-4, 4, -5, 12, -8, -6
12, 18, -10, 24, -8, 7
10, 26, -44, 24, -30, -49
-13, -14, 40, -24, 3, 66
32, 42, -14, 23, 15, 27
18, 40, -31, -14, -39, 11
->
-13, -14, 40, -24, 3, 66
-4, 4, -5, 12, -8, -6
10, 26, -44, 24, -30, -49
12, 18, -10, 24, -8, 7
18, 40, -31, -14, -39, 11
32, 42, -14, 23, 15, 27

28, -24, 54, -5
18, -14, 26, -21
27, 36, 23, 1
-10, 24, -33, -15
-35, 29, 8, -40
->
-35, 29, 8, -40
-10, 24, -33, -15
18, -14, 26, -21
27, 36, 23, 1
28, -24, 54, -5

-29, -21, 25, 10, -34, 7, 21, 22, -23, 47, 8, 34, -4
-28, -28, 25, -22, -35, 8, 25, 7, -20, 50, 9, 36, 0
-14, -13, 14, -6, -22, 5, -2, 2, -12, 21, 16, 12, -11
-20, -13, 21, 1, -24, 10, 4, -1, -13, 24, 23, 19, -3
-23, -17, 24, -4, -33, 8, 1, -4, -17, 42, 19, 33, 9
->
-29, -21, 25, 10, -34, 7, 21, 22, -23, 47, 8, 34, -4
-28, -28, 25, -22, -35, 8, 25, 7, -20, 50, 9, 36, 0
-23, -17, 24, -4, -33, 8, 1, -4, -17, 42, 19, 33, 9
-20, -13, 21, 1, -24, 10, 4, -1, -13, 24, 23, 19, -3
-14, -13, 14, -6, -22, 5, -2, 2, -12, 21, 16, 12, -11

-11, -8, 30, 19, 14, 13, 33, -1, 39
-37, -2, 29, -8, -19, -21, 15, -8, 5
37, 9, 0, 24, 53, 48, 9, -5, -18
->
-37, -2, 29, -8, -19, -21, 15, -8, 5
-11, -8, 30, 19, 14, 13, 33, -1, 39
37, 9, 0, 24, 53, 48, 9, -5, -18

11, -14, -3, -66, -12, 0
19, 1, -6, 18, 12, 2
-7, 22, -4, 32, -27, 2
16, 9, 43, 11, -16, -4
22, -18, -16, -18, -17, 13
3, -10, -12, -12, 8, -25
-13, 28, -15, -18, -29, -20
-11, 0, 7, -9, 4, -7
13, -4, 13, -20, -27, 2
->
-13, 28, -15, -18, -29, -20
-11, 0, 7, -9, 4, -7
-7, 22, -4, 32, -27, 2
3, -10, -12, -12, 8, -25
11, -14, -3, -66, -12, 0
13, -4, 13, -20, -27, 2
16, 9, 43, 11, -16, -4
19, 1, -6, 18, 12, 2
22, -18, -16, -18, -17, 13

-15, 14, 20, -13, 17, 16, -16, -18
-16, -40, -68, 0, 32, 30, 25, 9
-34, -11, 4, -12, 2, 1, 11, -30
-8, 13, -31, 1, -32, -27, -2, 0
-18, -63, -38, -14, 4, -1, 12, -5
->
-34, -11, 4, -12, 2, 1, 11, -30
-18, -63, -38, -14, 4, -1, 12, -5
-16, -40, -68, 0, 32, 30, 25, 9
-15, 14, 20, -13, 17, 16, -16, -18
-8, 13, -31, 1, -32, -27, -2, 0

58, -1, 25, -29, -61
38, -6, 15, -2, -14
63, -1, 3, 6, -25
->
38, -6, 15, -2, -14
58, -1, 25, -29, -61
63, -1, 3, 6, -25
